Below is a small trained network, with its code and all its weights. Each question gives an input and a class and asks what happens when units are switched off, that is, made to give their printed mean instead of their output.

import numpy as np


def w(rows, s, z=0):
    codes = np.array(rows[::2]) - 128.0
    scale = np.full(codes.shape[1], s)
    scale[-1] = z or s
    return codes * scale


def f(y):
    return y / 2 * (1 + np.tanh(0.7978845608 * (y + 0.044715 * y**3)))


def log_softmax(a):
    a = a - a.max(-1, keepdims=True)
    return a - np.log(np.exp(a).sum(-1, keepdims=True))


def net(x, mask):
    res = np.array(x, float).reshape(1, 8) / 4 @ E
    y = f(res @ A[0][:, :-1].T + A[0][:, -1])
    res = res + np.where(mask, y, B[0][:, -1]) @ B[0][:, :-1]
    return log_softmax(res[-1] @ U[:, :-1].T + U[:, -1])


A, B = {}, {}
E = w([
[145,176,116,14,86],'x0',
[162,193,224,159,111],'x1',
[133,120,129,128,116],'x2',
[250,123,87,135,161],'x3',
[125,138,116,138,116],'x4',
[125,132,128,125,140],'x5',
[127,130,126,131,125],'x6',
[127,127,130,128,132],'x7',
],0.012)
A[0] = w([
[123,61,27,148,203,246],'neuron 0',
[65,74,164,179,98,185],'neuron 1',
[60,211,128,35,101,163],'neuron 2',
[166,152,115,219,156,123],'neuron 3',
[54,112,123,53,133,196],'neuron 4',
[254,174,67,60,106,103],'neuron 5',
[177,144,252,136,45,211],'neuron 6',
[70,80,137,50,109,150],'neuron 7',
[157,105,87,77,170,186],'neuron 8',
[141,87,62,139,200,178],'neuron 9',
[245,162,94,105,114,163],'neuron 10',
[171,198,234,170,105,215],'neuron 11',
[82,184,194,45,64,166],'neuron 12',
[193,149,112,223,185,130],'neuron 13',
[27,84,164,207,136,208],'neuron 14',
[34,110,73,60,93,206],'neuron 15',
[149,103,78,169,137,172],'neuron 16',
[8,72,181,222,131,217],'neuron 17',
[175,182,224,161,128,182],'neuron 18',
[100,94,80,68,159,254],'neuron 19',
[167,209,239,140,94,173],'neuron 20',
[135,193,220,124,105,156],'neuron 21',
[98,173,171,36,89,198],'neuron 22',
[156,97,95,170,99,230],'neuron 23',
[212,148,110,27,82,126],'neuron 24',
[111,102,59,119,103,245],'neuron 25',
[126,59,100,120,141,145],'neuron 26',
[186,46,121,225,233,201],'neuron 27',
],0.0087,0.0046)
B[0] = w([
[175,61,30,100,103,237],'neuron 0',
[84,170,131,51,209,191],'neuron 1',
[8,69,150,161,60,221],'neuron 2',
[215,92,189,155,145,181],'neuron 3',
[48,103,119,100,99,201],'neuron 4',
[102,208,102,88,221,214],'neuron 5',
[102,150,163,184,163,224],'neuron 6',
[69,128,138,99,74,187],'neuron 7',
[130,163,56,124,122,181],'neuron 8',
[158,71,54,119,136,194],'neuron 9',
[153,170,130,130,216,208],'neuron 10',
[145,163,208,214,167,233],'neuron 11',
[33,104,132,206,90,224],'neuron 12',
[211,111,157,178,129,203],'neuron 13',
[86,218,80,59,225,224],'neuron 14',
[47,116,107,84,92,226],'neuron 15',
[168,76,112,106,129,172],'neuron 16',
[75,189,62,90,250,245],'neuron 17',
[155,179,239,211,135,212],'neuron 18',
[93,128,83,80,96,206],'neuron 19',
[112,134,189,212,139,225],'neuron 20',
[91,151,167,243,143,199],'neuron 21',
[2,121,113,176,82,218],'neuron 22',
[179,110,113,101,151,177],'neuron 23',
[55,175,93,119,195,210],'neuron 24',
[108,109,40,41,123,193],'neuron 25',
[134,96,67,122,99,164],'neuron 26',
[240,74,98,144,115,255],'neuron 27',
],0.007,0.011)
U = w([
[118,134,97,13,178,254],'0',
[125,212,163,147,193,207],'1',
[86,88,130,70,1,13],'2',
[85,106,173,199,50,86],'3',
[205,52,81,137,78,122],'4',
[226,98,201,170,136,2],'5',
],0.0087,0.0025)

Each question gives the input, the list of numbers given to net, and the class t.
The units are the neurons (one row each of A and B). Each row of codes is followed by its name. A weight is (code - 128) times the scale printed after its matrix; where a second scale follows, it is the last column's (A, B and U).
mask holds one flag per neuron, in row order. A switched-off neuron (its flag False) gives its mean, the last column of its row in B, instead of its output. The means were averaged over made-up inputs and are rounded, as every weight is.
A unit's drop is (log p(t) with every unit on - log p(t) with that unit switched off) / (log p(t) with every unit on - log p(t) with every unit switched off).
The circuit of an input: a set's keep is (log p(t) with only the set's units on - log p(t) with every unit switched off) / (log p(t) with every unit on - log p(t) with every unit switched off). Starting from the 12 units with the biggest drops (on a tie, the unit counted first), units are removed one at a time, each time the one whose removal leaves the highest keep (on an exact tie, the one counted first), for as long as the keep stays at least 0.8.
circuit, biggest first: the units of the circuit, biggest drop first
unit that matters most: the unit with the biggest drop
top k neurons: the k neurons with the biggest drops, biggest first
drop of u: that unit's drop, to one decimal
input [1,4,8,-3,1,-8,-2,5], class 3: circuit, biggest first : neuron 5; neuron 12
input [3,3,2,0,4,-1,-8,5], class 3: circuit, biggest first : neuron 17; neuron 14
input [-2,-8,8,1,-1,6,-3,8], class 4: circuit, biggest first : neuron 0; neuron 5
input [1,1,-3,-7,8,3,8,5], class 3: circuit, biggest first : neuron 2
input [-8,-8,-1,1,-5,-4,7,-8], class 4: top 3 neurons : neuron 27; neuron 0; neuron 5
input [2,1,5,0,-2,-7,-6,-6], class 3: circuit, biggest first : neuron 17; neuron 14
input [8,-6,0,0,5,-6,6,-7], class 2: top 2 neurons : neuron 2; neuron 17
input [0,0,-4,-5,-1,8,-8,-1], class 0: top 2 neurons : neuron 17; neuron 14
input [1,5,-7,-6,4,-2,5,2], class 3: top 3 neurons : neuron 12; neuron 2; neuron 5
input [3,8,7,0,6,-5,4,1], class 3: top 3 neurons : neuron 17; neuron 14; neuron 12
input [0,5,6,1,3,2,7,-2], class 5: top 2 neurons : neuron 17; neuron 14
input [4,-1,2,0,4,-3,1,3], class 2: top 2 neurons : neuron 17; neuron 14
input [-8,-8,3,1,2,1,-7,-7], class 4: top 3 neurons : neuron 27; neuron 0; neuron 5
input [-8,-1,-5,1,2,0,-6,0], class 4: unit that matters most : neuron 27
input [7,-2,-7,0,-2,-1,1,0], class 2: drop of neuron 26 : 0.0
input [-2,-1,1,0,1,-4,3,6], class 0: drop of neuron 2 : 0.1
input [3,0,-4,0,-1,8,-7,7], class 2: drop of neuron 17 : 0.2
